Below is a small trained network, with its code and all its weights. Each question gives an input and a class and asks what happens when units are switched off, that is, made to give their printed mean instead of their output.

import numpy as np


def w(rows, s, z=0):
    codes = np.array(rows[::2]) - 128.0
    scale = np.full(codes.shape[1], s)
    scale[-1] = z or s
    return codes * scale


def f(y):
    return y / 2 * (1 + np.tanh(0.7978845608 * (y + 0.044715 * y**3)))


def log_softmax(a):
    a = a - a.max(-1, keepdims=True)
    return a - np.log(np.exp(a).sum(-1, keepdims=True))


def net(x, mask):
    res = np.array(x, float).reshape(1, 6) / 4 @ E
    y = f(res @ A[0][:, :-1].T + A[0][:, -1])
    res = res + np.where(mask, y, B[0][:, -1]) @ B[0][:, :-1]
    return log_softmax(res[-1] @ U[:, :-1].T + U[:, -1])


A, B = {}, {}
E = w([
[58,172,151,72,185,68,17,64],'x0',
[116,155,206,181,60,63,128,83],'x1',
[123,217,131,186,67,29,89,144],'x2',
[98,89,223,189,186,49,60,136],'x3',
[1,92,55,93,46,128,191,108],'x4',
[155,44,213,45,23,203,84,104],'x5',
],0.0061)
A[0] = w([
[162,41,233,108,132,145,96,134,253],'N0',
[173,208,168,251,109,60,125,173,168],'N1',
[73,131,137,77,2,126,134,94,221],'N2',
[167,79,84,154,76,180,178,193,132],'N3',
[96,143,155,200,186,85,125,141,155],'N4',
[171,180,145,225,118,70,108,144,159],'N5',
[170,79,113,129,80,167,211,217,220],'N6',
[161,133,109,115,125,155,170,146,101],'N7',
[126,118,88,95,193,106,87,159,173],'N8',
],0.0085,0.0042)
B[0] = w([
[55,136,103,210,87,170,106,66,245],'N0',
[108,185,205,176,120,176,88,61,253],'N1',
[97,11,66,209,44,84,146,72,236],'N2',
[197,139,44,16,113,181,254,140,210],'N3',
[93,147,136,184,158,126,60,205,204],'N4',
[104,206,199,220,198,145,92,77,222],'N5',
[174,120,21,118,97,190,222,114,242],'N6',
[179,158,146,120,126,180,167,130,156],'N7',
[109,125,123,184,215,64,73,147,183],'N8',
],0.0081,0.0075)
U = w([
[42,157,222,197,169,138,81,109,197],'0',
[93,118,122,113,172,33,82,254,100],'1',
[131,112,228,59,104,104,149,153,16],'2',
[160,103,218,61,128,86,140,212,2],'3',
[192,207,165,100,113,188,141,89,89],'4',
[147,93,234,89,133,96,117,157,37],'5',
[199,107,68,70,143,162,191,180,192],'6',
[45,16,94,178,54,120,144,61,198],'7',
],0.0076,0.0039)

Each question gives the input, the list of numbers given to net, and the class t.
The units are the neurons (one row each of A and B). Each row of codes is followed by its name. A weight is (code - 128) times the scale printed after its matrix; where a second scale follows, it is the last column's (A, B and U).
mask holds one flag per neuron, in row order. A switched-off neuron (its flag False) gives its mean, the last column of its row in B, instead of its output. The means were averaged over made-up inputs and are rounded, as every weight is.
A unit's drop is (log p(t) with every unit on - log p(t) with that unit switched off) / (log p(t) with every unit on - log p(t) with every unit switched off).
The circuit of an input: a set's keep is (log p(t) with only the set's units on - log p(t) with every unit switched off) / (log p(t) with every unit on - log p(t) with every unit switched off). Starting from all 9 units, units are removed one at a time, each time the one whose removal leaves the highest keep (on an exact tie, the one counted first), for as long as the keep stays at least 0.8.
units of the circuit, in order: the units of the circuit, biggest drop first
most important unit: the unit with the biggest drop
k most important neurons: the k neurons with the biggest drops, biggest first
drop when u is switched off: that unit's drop, to one decimal
input [-5,0,3,-2,7,2], class 6: units of the circuit, in order -> (N3)
input [-7,-3,4,4,4,-7], class 0: 2 most important neurons -> (N1; N5)
input [0,-3,0,-5,-4,7], class 6: 2 most important neurons -> (N1; N3)
input [4,-8,-3,7,0,-3], class 1: 3 most important neurons -> (N1; N5; N8)
input [-6,6,0,-4,3,-3], class 6: 2 most important neurons -> (N3; N0)
input [5,-7,-1,0,-4,-8], class 1: units of the circuit, in order -> (N0; N8)
input [-6,5,1,-8,7,-1], class 6: 3 most important neurons -> (N3; N6; N0)
input [-7,-7,6,6,-5,5], class 4: units of the circuit, in order -> (N2; N6; N1)
input [-4,-5,5,-6,3,7], class 6: 2 most important neurons -> (N3; N6)
input [-6,-6,-7,8,-1,-8], class 6: 3 most important neurons -> (N6; N3; N5)
input [-1,1,-3,4,3,-3], class 1: 4 most important neurons -> (N1; N2; N0; N5)
input [2,7,2,-8,-8,6], class 7: 3 most important neurons -> (N2; N0; N4)
input [-4,3,7,-7,-7,8], class 7: 2 most important neurons -> (N2; N0)
input [-2,-5,3,7,8,-5], class 0: units of the circuit, in order -> (N2)
input [-4,-7,4,-5,-8,-7], class 4: 2 most important neurons -> (N1; N5)
input [-4,4,4,-8,-1,-6], class 4: 2 most important neurons -> (N1; N5)
input [-4,8,-1,-7,-2,-6], class 4: drop when N1 is switched off -> 0.2
input [-6,-1,-7,-7,3,5], class 6: drop when N3 is switched off -> 0.2
input [-4,-5,-5,0,5,2], class 6: drop when N0 is switched off -> 0.0
input [4,-8,-1,-3,5,-4], class 1: drop when N1 is switched off -> 0.1
input [-1,-7,0,1,7,0], class 6: most important unit -> N0
